Below are the code and all the weights of a small trained network. Each question names an input and a class and asks about switching units off, where a switched-off unit gives its printed mean instead of its output.

import numpy as np


def w(rows, s, z=0):
    codes = np.array(rows[::2]) - 128.0
    scale = np.full(codes.shape[1], s)
    scale[-1] = z or s
    return codes * scale


def f(y):
    return np.maximum(y, 0)


def log_softmax(a):
    a = a - a.max(-1, keepdims=True)
    return a - np.log(np.exp(a).sum(-1, keepdims=True))


def net(x, mask):
    res = np.array(x, float).reshape(1, 3) / 4 @ E
    y = f(res @ A[0][:, :-1].T + A[0][:, -1])
    res = res + np.where(mask, y, B[0][:, -1]) @ B[0][:, :-1]
    return log_softmax(res[-1] @ U[:, :-1].T + U[:, -1])


A, B = {}, {}
E = w([
[122,189,52,115,150,143,133,154,198],'x0',
[52,104,127,78,182,152,75,122,150],'x1',
[125,186,87,110,248,128,155,46,80],'x2',
],0.015)
A[0] = w([
[82,174,85,89,183,136,87,113,147,165],'neuron 1',
[82,54,175,152,26,128,91,183,148,139],'neuron 2',
[53,111,92,139,252,130,120,61,74,169],'neuron 3',
[86,163,68,83,215,162,166,136,160,122],'neuron 4',
[185,236,23,156,137,130,204,147,181,253],'neuron 5',
[171,20,208,130,105,129,106,122,103,131],'neuron 6',
[162,170,129,239,111,75,166,131,150,64],'neuron 7',
],0.012,0.0054)
B[0] = w([
[93,68,110,105,176,147,93,192,165,206],'neuron 1',
[80,112,51,96,144,7,4,155,170,235],'neuron 2',
[77,148,80,47,77,88,124,96,128,234],'neuron 3',
[85,15,121,52,132,115,75,149,143,219],'neuron 4',
[145,160,51,165,29,84,91,115,159,250],'neuron 5',
[81,52,157,129,136,87,90,185,95,196],'neuron 6',
[166,86,128,159,136,98,106,171,194,174],'neuron 7',
],0.011,0.023)
U = w([
[65,176,153,63,117,140,201,66,32,80],'0',
[94,181,192,145,198,223,165,121,172,29],'1',
[85,78,127,34,227,253,97,164,221,20],'2',
[69,128,52,76,101,73,4,139,202,167],'3',
[115,159,167,130,203,206,140,116,196,2],'4',
[226,214,87,232,63,142,183,104,160,224],'5',
[82,143,148,144,146,199,198,173,170,12],'6',
[164,81,255,229,175,102,140,149,61,202],'7',
],0.0089,0.0039)

Each question gives the input, the list of numbers given to net, and the class t.
The units are the neurons (one row each of A and B). Each row of codes is followed by its name. A weight is (code - 128) times the scale printed after its matrix; where a second scale follows, it is the last column's (A, B and U).
mask holds one flag per neuron, in row order. A switched-off neuron (its flag False) gives its mean, the last column of its row in B, instead of its output. The means were averaged over made-up inputs and are rounded, as every weight is.
A unit's drop is (log p(t) with every unit on - log p(t) with that unit switched off) / (log p(t) with every unit on - log p(t) with every unit switched off).
The circuit of an input: a set's keep is (log p(t) with only the set's units on - log p(t) with every unit switched off) / (log p(t) with every unit on - log p(t) with every unit switched off). Starting from all 7 units, units are removed one at a time, each time the one whose removal leaves the highest keep (on an exact tie, the one counted first), for as long as the keep stays at least 0.8.
circuit, biggest first: the units of the circuit, biggest drop first
unit that matters most: the unit with the biggest drop
k most important neurons: the k neurons with the biggest drops, biggest first
drop when u is switched off: that unit's drop, to one decimal
input [-8,-2,5], class 0: 2 most important neurons -> (neuron 2; neuron 5)
input [1,7,0], class 2: circuit, biggest first -> (neuron 5; neuron 2)
input [-1,-4,2], class 5: unit that matters most -> neuron 2
input [-8,-7,7], class 0: circuit, biggest first -> (neuron 2; neuron 5)
input [-4,-2,4], class 0: circuit, biggest first -> (neuron 2; neuron 5; neuron 4)
input [-8,-2,3], class 0: 2 most important neurons -> (neuron 2; neuron 5)
input [4,-4,-1], class 5: drop when neuron 2 is switched off -> 0.3
input [5,-7,1], class 5: drop when neuron 2 is switched off -> 0.3
input [2,-6,0], class 5: drop when neuron 4 is switched off -> 0.1
input [-7,0,4], class 0: drop when neuron 2 is switched off -> 0.4
